Here is a tiny trained network, its code and every weight. The questions are about switching its units off for an input and a class, where a switched-off unit gives its printed mean instead of its output.

import numpy as np


def w(rows, s, z=0):
    codes = np.array(rows[::2]) - 128.0
    scale = np.full(codes.shape[1], s)
    scale[-1] = z or s
    return codes * scale


def norm(h):
    return h / np.sqrt((h * h).mean(-1, keepdims=True) + 1e-5)


def f(y):
    return np.maximum(y, 0)


def log_softmax(a):
    a = a - a.max(-1, keepdims=True)
    return a - np.log(np.exp(a).sum(-1, keepdims=True))


def net(x, mask):
    res = np.array(x, float).reshape(1, 8) / 4 @ E
    u = 0
    for l in range(3):
        y = f(norm(res) @ A[l][:, :-1].T + A[l][:, -1])
        res = res + np.where(mask[u : u + 9], y, B[l][:, -1]) @ B[l][:, :-1]
        u += 9
    return log_softmax(norm(res)[-1] @ U[:, :-1].T + U[:, -1])


A, B = {}, {}
E = w([
[129,133,121,128,131,129],'x0',
[129,136,113,132,134,127],'x1',
[17,240,153,215,54,150],'x2',
[138,134,124,123,125,144],'x3',
[126,124,134,128,127,124],'x4',
[130,130,126,128,128,130],'x5',
[76,174,207,81,254,116],'x6',
[28,88,97,53,153,124],'x7',
],0.0062)
A[0] = w([
[124,51,116,141,138,143,4],'L0N0',
[70,83,80,106,101,152,20],'L0N1',
[171,148,171,137,126,51,147],'L0N2',
[107,169,199,131,203,140,39],'L0N3',
[154,41,96,132,147,138,123],'L0N4',
[206,60,115,92,121,103,115],'L0N5',
[130,92,112,35,142,142,174],'L0N6',
[205,131,174,87,254,119,116],'L0N7',
[171,79,67,101,95,101,178],'L0N8',
],0.0097,0.0027)
B[0] = w([
[90,179,101,188,130,248,152],'L0N0',
[69,191,76,42,43,133,168],'L0N1',
[202,90,108,124,108,247,172],'L0N2',
[116,172,152,147,214,158,205],'L0N3',
[93,161,129,148,214,114,205],'L0N4',
[78,218,244,94,154,153,231],'L0N5',
[40,88,78,181,163,14,217],'L0N6',
[254,6,100,97,20,148,255],'L0N7',
[117,192,199,154,169,216,222],'L0N8',
],0.0075,0.0071)
A[1] = w([
[90,187,177,163,190,151,119],'L1N0',
[82,78,140,102,176,127,66],'L1N1',
[1,60,165,141,123,168,69],'L1N2',
[26,158,107,51,116,117,171],'L1N3',
[111,175,157,153,56,210,251],'L1N4',
[154,60,106,100,120,87,96],'L1N5',
[147,152,184,67,234,111,218],'L1N6',
[132,112,162,156,174,148,47],'L1N7',
[148,139,156,223,144,150,47],'L1N8',
],0.0092,0.003)
B[1] = w([
[220,87,129,64,210,215,220],'L1N0',
[53,129,79,198,173,171,163],'L1N1',
[176,89,59,110,163,165,184],'L1N2',
[223,75,149,44,77,163,203],'L1N3',
[73,117,78,201,95,21,254],'L1N4',
[98,78,29,176,164,105,158],'L1N5',
[73,135,103,165,17,89,226],'L1N6',
[220,255,94,127,122,113,155],'L1N7',
[84,109,166,177,31,22,175],'L1N8',
],0.0067,0.0095)
A[2] = w([
[174,120,114,119,140,11,49],'L2N0',
[137,102,167,114,180,153,167],'L2N1',
[191,129,147,204,138,140,173],'L2N2',
[115,113,128,46,153,218,3],'L2N3',
[102,109,90,111,178,164,13],'L2N4',
[165,215,207,173,104,128,73],'L2N5',
[147,132,144,135,78,180,159],'L2N6',
[158,86,150,139,101,99,33],'L2N7',
[100,192,82,168,104,168,143],'L2N8',
],0.011,0.0027)
B[2] = w([
[114,219,150,170,117,153,159],'L2N0',
[133,153,76,123,57,107,179],'L2N1',
[136,126,183,88,133,98,243],'L2N2',
[116,189,200,214,119,173,205],'L2N3',
[131,166,121,165,210,160,184],'L2N4',
[116,93,155,92,244,51,253],'L2N5',
[95,150,50,96,166,127,198],'L2N6',
[104,141,172,141,118,164,162],'L2N7',
[151,123,153,91,125,194,221],'L2N8',
],0.011,0.007)
U = w([
[146,132,218,91,228,64,229],'0',
[77,181,130,118,178,248,213],'1',
[80,158,169,194,41,61,5],'2',
[82,117,48,64,20,162,70],'3',
[228,27,146,101,83,147,108],'4',
[83,36,23,130,196,111,61],'5',
],0.017,0.0016)

Each question gives the input, the list of numbers given to net, and the class t.
The units are the neurons (one row each of A and B). Each row of codes is followed by its name. A weight is (code - 128) times the scale printed after its matrix; where a second scale follows, it is the last column's (A, B and U).
mask holds one flag per neuron, layer by layer. A switched-off neuron (its flag False) gives its mean, the last column of its row in B, instead of its output. The means were averaged over made-up inputs and are rounded, as every weight is.
A unit's drop is (log p(t) with every unit on - log p(t) with that unit switched off) / (log p(t) with every unit on - log p(t) with every unit switched off).
The circuit of an input: a set's keep is (log p(t) with only the set's units on - log p(t) with every unit switched off) / (log p(t) with every unit on - log p(t) with every unit switched off). Starting from the 12 units with the biggest drops (on a tie, the unit counted first), units are removed one at a time, each time the one whose removal leaves the highest keep (on an exact tie, the one counted first), for as long as the keep stays at least 0.8.
circuit, biggest first: the units of the circuit, biggest drop first
unit that matters most: the unit with the biggest drop
top k neurons: the k neurons with the biggest drops, biggest first
top k neurons in layer l: the k neurons of layer l with the biggest drops, biggest first
drop when u is switched off: that unit's drop, to one decimal
input [-3,4,-8,-4,-4,-4,-2,2], class 1: top 2 neurons in layer 0 => (L0N5, L0N8)
input [-5,1,0,-6,-2,-5,-2,4], class 1: unit that matters most => L0N7
input [-5,3,0,-6,8,-8,7,1], class 5: top 2 neurons => (L1N1, L0N7)
input [-1,-3,5,-5,-3,5,1,-5], class 0: top 3 neurons => (L0N7, L1N6, L2N5)
input [6,5,1,-2,-6,-7,-3,5], class 3: top 3 neurons => (L0N1, L0N3, L0N5)
input [3,-1,-5,8,-1,6,1,-6], class 4: top 2 neurons => (L0N7, L0N2)
input [-8,5,-7,0,-6,-2,2,1], class 5: circuit, biggest first => (L0N6, L1N5)
input [-6,2,2,7,-7,-5,0,-6], class 2: top 3 neurons in layer 0 => (L0N5, L0N8, L0N3)
input [5,5,0,-7,0,-7,-5,7], class 1: top 2 neurons => (L0N7, L0N8)
input [7,6,-5,5,-5,-8,0,4], class 1: top 2 neurons => (L0N8, L0N5)
input [-3,-8,-5,6,-6,-3,1,4], class 5: top 3 neurons in layer 0 => (L0N6, L0N7, L0N3)
input [-2,2,-2,-6,8,6,0,1], class 1: top 2 neurons in layer 0 => (L0N6, L0N5)
input [-8,-2,1,0,-5,6,4,8], class 1: top 2 neurons in layer 1 => (L1N4, L1N3)
input [8,8,-6,4,0,2,-4,0], class 0: unit that matters most => L0N8
input [0,6,-3,-1,-2,2,1,1], class 5: top 2 neurons => (L0N7, L0N6)
input [5,-3,-4,3,2,-5,1,-3], class 4: top 2 neurons => (L0N7, L0N3)
input [-5,0,-8,2,-1,-2,3,-7], class 4: drop when L0N7 is switched off => 2.6
input [-1,-2,3,2,-7,3,0,4], class 3: drop when L2N6 is switched off => 0.0
input [7,5,-1,-8,-5,2,7,4], class 5: drop when L0N7 is switched off => 0.2
input [0,6,-3,8,-6,-6,8,-8], class 4: circuit, biggest first => (L0N7)
